In the rows, zero is written as 128.
Each row of numbers stands for one thing and depends on some of the facts below. Use the named rows to name the rest.

Some facts about the things:
baki {κ=a, γ=508}
bebabren {κ=a, Π=brabrum, γ=508}
besopir {κ=b, γ=491}
brabrum {κ=b, γ=508, β=tuva}
brana {κ=a, Π=ratrel, γ=508}
brimi {κ=a, Π=bebabren staral, γ=491, β=buvadek}
buvadek {κ=a, γ=508}
dadrak {κ=a, Π=soskis besopir fluklin, γ=508}
dapaflen {κ=a, γ=491, β=zotas}
deflam {κ=b, γ=508}
dono {κ=a, Π=soskis dapaflen, γ=491}
drifo {κ=a, Π=skizetral ratrel rabavum gistuk zotas, γ=508}
dufla {κ=a, Π=runeta, γ=508}
fetoskur {κ=a, Π=stimidel, γ=508}
flababrik {κ=a, Π=rabavum stagra, γ=508}
floskiter {κ=b, γ=508}
fluklin {κ=c, Π=bebabren grezubru staral, γ=491}
gistuk {κ=c, γ=508}
gragur {κ=c, Π=dapaflen, γ=491}
grenun {κ=c, γ=508, β=staral}
grezubru {κ=c, γ=508}
kaskam {κ=b, Π=skizetral drifo, γ=491}
kidar {κ=a, Π=besopir, γ=508}
latum {κ=a, Π=nimus plozil, γ=508}
legru {κ=c, Π=grezubru, γ=491}
makliger {κ=c, γ=508}
motur {κ=a, Π=flababrik, γ=508}
nimus {κ=a, γ=491}
noper {κ=a, γ=491, β=brimi}
pibo {κ=b, Π=dapaflen, γ=508}
pilem {κ=c, Π=flababrik kidar, γ=491}
plozil {κ=a, Π=soskis baki gistuk, γ=491}
rabavum {κ=a, γ=508}
ratrel {κ=b, γ=508, β=veduste}
retri {κ=c, Π=zagon plozil, γ=508}
ronos {κ=b, Π=gragur buvadek, γ=508, β=stimidel}
runeta {κ=a, Π=brabrum, γ=491}
sabos {κ=a, Π=staral, γ=491}
seflu {κ=a, Π=nimus, γ=508}
skegum {κ=b, Π=skizetral pibo drifo, γ=491}
skizetral {κ=a, γ=491}
soskis {κ=a, Π=rabavum, γ=491, β=zoples}
stagra {κ=a, Π=rabavum, γ=491}
staral {κ=a, Π=rabavum, γ=508, β=brabrum}
stimidel {κ=a, γ=508, β=dadrak}
stotro {κ=a, γ=508, β=soskis}
tokivos {κ=b, Π=fetoskur soskis dufla makliger, γ=508}
trakletum {κ=b, Π=nimus bebabren, γ=491}
treruru {κ=b, Π=ratrel stotro, γ=508}
tuva {κ=b, Π=nimus, γ=491, β=sabos}
veduste {κ=b, Π=dapaflen, γ=508}
vubrus {κ=c, Π=seflu rabavum skegum, γ=508, β=ratrel}
zagon {κ=c, Π=pibo floskiter, γ=508}
zeples {κ=a, Π=gistuk, γ=491}
zoples {κ=a, Π=pibo, γ=508, β=zeples}
zotas {κ=a, Π=buvadek, γ=508}

Named rows:
nimus: [156 148 179 105 144 161 130 105 155 130 170 109 226 139  65  86  87 183
 126 140 103]
zeples: [141 120 145 129 135 194 111  97 161 109 164  92 233 140  92  98  92 208
 111 155  95]
tuva: [160 154 184 117 150 162 129  97 160 132 180 113 230 150  80  80  71 189
 139 146  81]
trakletum: [147 147 180 123 141 175 128  93 155 135 171 125 228 144  76  80  83 194
 120 147  87]
noper: [146 141 172 123 136 161 121 104 164 126 166 114 228 127  74  86  97 186
 109 150  93]
gragur: [147 153 179 122 141 147 102 112 158 111 163 125 221 120  69  91 101 199
 122 163  84]
legru: [151 144 182 145 132 183  95 120 132 122 170 138 242 115 103  82  80 149
  95 141 105]
dono: [146 148 176 131 141 167 114 106 164 122 168 125 222 129  75  88  98 192
 111 160  76]
plozil: [146 137 171 117 137 172 117 105 166 123 167 106 226 136  73  92  96 186
 111 148  98]
sabos: [132 138 174 132 128 183 116  87 150 135 167 127 225 130  80  79  94 187
 105 150  85]
staral: [111  99 135 132 134 107 121  90 120 149 124 137 165 164  97 126  76 127
 133 143 100]
dadrak: [109  98 138 140 136 105 116  88 135 150 130 140 167 159 107 129  74 130
 134 148  92]
seflu: [122 103 138 121 147  97 126  98 126 138 133 125 165 175  99 130  68 133
 148 138  98]
latum: [123 105 134 129 147 109 120  93 130 139 135 124 168 179 107 132  64 138
 148 144  86]
motur: [ 93  89 126 140 131  86 119  83 152 150 136 134 175 154 107 126  71 134
 143 151  85]
fetoskur: [148  97 117 143 144  81 151 122 138 150 124 129 162 155 107 130  81 138
 126 151 100]
ratrel: [112 102 123 117 116  85 116 116 118 130 130 114 167 171 101 120  92 127
 134 138  90]
zotas: [116 105 127 126 135  93 103 102 116 123 120 127 161 158 102 133  86 147
 149 150  99]
flababrik: [ 98  92 132 129 134  92 117  87 144 146 130 132 171 154 100 127  73 128
 141 147 101]
baki: [125  92 132 118 142 109 118 106 134 133 122 107 164 166  93 141  79 125
 140 138 115]

Which thing is each row?
Some rows may be things named above.
[140 138 161 126 129 168 112 102 160 114 167 111 231 134  84  85  94 198
 117 158  83] => kaskam
[117 102 145 143 145 105 100 109 142 136 132 131 158 172 100 135  81 125
 135 155  67] => zoples
[147  98 115 144 140  84 151 118 134 148 121 132 164 158 109 131  80 139
 123 148 100] => fetoskur
[149 147 184 112 142 152 107 121 162 119 162 119 219 121  63  90 109 183
 116 154  93] => dapaflen
[113 101 113 136 112  97 111 107 119 130 133 119 172 177 114 121  85 136
 129 145  65] => brana
[150 149 176 122 141 171 128  92 153 137 172 123 228 141  78  78  83 189
 119 146  83] => trakletum
[112  99 133 122 136  96 121 100 131 142 127 126 165 157  93 130  83 128
 141 141 110] => rabavum
[118  92 121 121 136 110 112 104 125 131 120 108 164 166  95 137  82 140
 136 143 115] => gistuk
[122 130 168 128 130 150 121  89 185 137 175 123 238 119  76  82  89 186
 116 155  87] => pilem
[145 142 177 129 141 162 114 107 169 123 167 126 224 126  79  91  96 190
 112 159  71] => dono
[114 111 123 113 102  69 116 121 116 135 133 111 167 175  98 110  96 112
 127 134  75] => stotro
[119  94 157 122 149 108 105 123 156 141 124 111 155 171  81 149  90 102
 125 142  95] => floskiter
[119 106 144 122 139 112 137  91 114 159 113 139 152 166  85 123  88 134
 125 138 108] => brabrum
[118 105 145 141 143 108 101 111 149 137 131 132 156 172 104 139  81 124
 134 157  67] => zoples
[111 101 132 134 141 104 114  94 132 141 134 130 166 168 108 130  73 137
 142 145  86] => vubrus
[115  94 139 136 147 115 107 107 142 140 129 118 161 173 101 139  78 124
 134 148  81] => retri
[115 101 122 120 118  86 118 114 120 130 128 110 168 168 102 124  93 128
 131 139  91] => ratrel
[116 111 124 110 101  70 121 123 115 135 133 115 168 178  97 112  96 113
 126 132  77] => stotro
[124  97 130 133 139 108 147  96 118 155 115 138 152 166  93 128  87 147
 123 146  97] => dufla
[134 133 180 113 130 145 121 101 172 138 165 116 233 112  61  82  97 173
 111 144 115] => besopir
[129  97 124 146 140 101 136 103 132 150 123 139 159 166 107 130  78 142
 127 152  87] => tokivos
[144 138 170 110 132 161 112 110 159 114 161 105 229 128  68  90 106 184
 113 149 106] => skizetral
[132 132 171 119 133 158 122  96 170 132 167 113 234 122  70  83  94 184
 114 150  97] => stagra
[127  97 130 134 139 108 142  96 124 159 114 136 153 167  95 128  89 141
 119 147  96] => dufla
[137  96 126 131 141  94 147 109 128 151 116 129 154 157  90 129  90 139
 121 143 109] => makliger
[157  97 112 139 144  69 160 136 137 147 119 124 164 148 109 134  82 136
 123 146 112] => stimidel
[119  92 123 121 135 111 112 104 129 127 120 111 166 165  97 139  83 136
 135 140 115] => gistuk
[143 141 180 124 133 170 117  99 151 133 165 125 229 125  76  80  92 173
 105 145 103] => fluklin
[125 102 131 134 139 105 143  97 121 159 114 140 153 164  94 129  86 144
 120 146  93] => dufla
[114  95 127 129 132 101 113 101 126 132 125 120 165 165 105 131  82 137
 140 145  95] => drifo
[146 142 174 123 136 181 142  95 148 142 154 126 215 135  61  76 106 195
  95 152  93] => runeta
[121  98 148 135 137 108 105 116 103 143 123 143 169 150 107 126  74 103
 122 128 127] => grezubru
[120 111 137 134 142  88  97 101 117 120 121 145 158 155 104 136  82 156
 152 158  81] => ronos
[109 110 119 131 106  87 115 110 117 134 139 119 167 182 114 118  88 125
 129 143  62] => treruru

The same things again, as new rows of numbers:
Some rows with their names:
skegum: [117 105 103  36 114 163 163 137 117 161 157 144 135 141 176 119]
dono: [ 97 140 107  60 129 146 166 131 128 177 156 160 133 128 178 117]
legru: [118 144  97  55  78 145 184 137 176 130 176 155  97  79 200 128]
dapaflen: [111 124 117  52 113 147 166 136 151 185 143 157 145 145 153 125]
kaskam: [124  90  98  32 119 167 156 127 108 160 163 140 144 148 195  94]
nimus: [128  79  72  36 149 195 174 136 149 148 154 117 165 146 190 147]
stagra: [104 139 113  48  98 162 134 151 114 159 139 143 142 130 191 127]
dadrak: [147 127 138 186 154 127 106 112 135 101 129 109 137  89 133 133]
dufla: [104 148 136 180 146  91  99 118 138 104 116 108 137 122  79 140]
stotro: [157 155 176 177 125 121 156  91 108  91  82 115 127 128  37 129]
pibo: [146 127 141 182 143  89 105 128 118 126 113 126 108 129  83 118]
rabavum: [145 135 151 177 123 114 100 139 129 111 109 105 129 126 108 141]
grezubru: [162 137 147 175  99 108 123 135 187  86 128 100 118  91 115 160]
buvadek: [178  72 161 173 128 143 130 122 151 131 139  80 167 143 120 114]
kidar: [130 175 171 207 124 124  89 136 138 120  88 126 137 100 118 149]
treruru: [164 131 168 180 147 130 148  68  87  91 115 109 118 114  65 113]
makliger: [ 81 160 155 183 113  85  90 137 143 107  88 131 121 140  57 150]
zotas: [154  96 155 181 120 116 123 127 128 132 128 101 125 144 108 112]
tokivos: [109 126 133 182 156 114 103 115 134  94 128 125 140 116 114 136]
ratrel: [177 100 158 164 135 137 137  97 114  93 114 100 146 131  91 126]

Name these rows:
Some rows may be things named above.
[ 79 167 155 183 112  85  84 132 147 108  89 129 124 133  56 151] => makliger
[169 135 166 174 143 129 158  68  97  92 110 115 116 126  76 109] => treruru
[ 82 173 151 177 120  87  86 135 147 107  92 133 121 134  58 152] => makliger
[133 136 120 167 146 101 105 120 144 108 119  78 138 127  91 155] => brabrum
[155  95 161 179 127 119 123 119 124 126 125 103 134 140 105 114] => zotas
[ 78 116 141 170 104 119  93 154 138  69 117 158 155 137  61 178] => stimidel
[164 141 145 188 105 108 124 132 178  88 125  97 117  90 111 154] => grezubru
[133 141 129 173 148 101 109 122 145 107 118  81 152 127  83 150] => brabrum
[ 57 168  98  45 111 114 142 138 132 161 137 128 120 148 145 140] => runeta
[148 132 142 193 180 110 129 109 138 147 142 131 126 108  92 106] => veduste
[ 94 155 128  59 100 165 144 151 162 167 118 147 151 116 186 136] => besopir
[ 89 159 123  73 107 164 139 150 108 170 138 170 135 108 208 124] => pilem
[118  77 116  52 130 168 184 128 148 188 174 140 169 141 169 103] => gragur

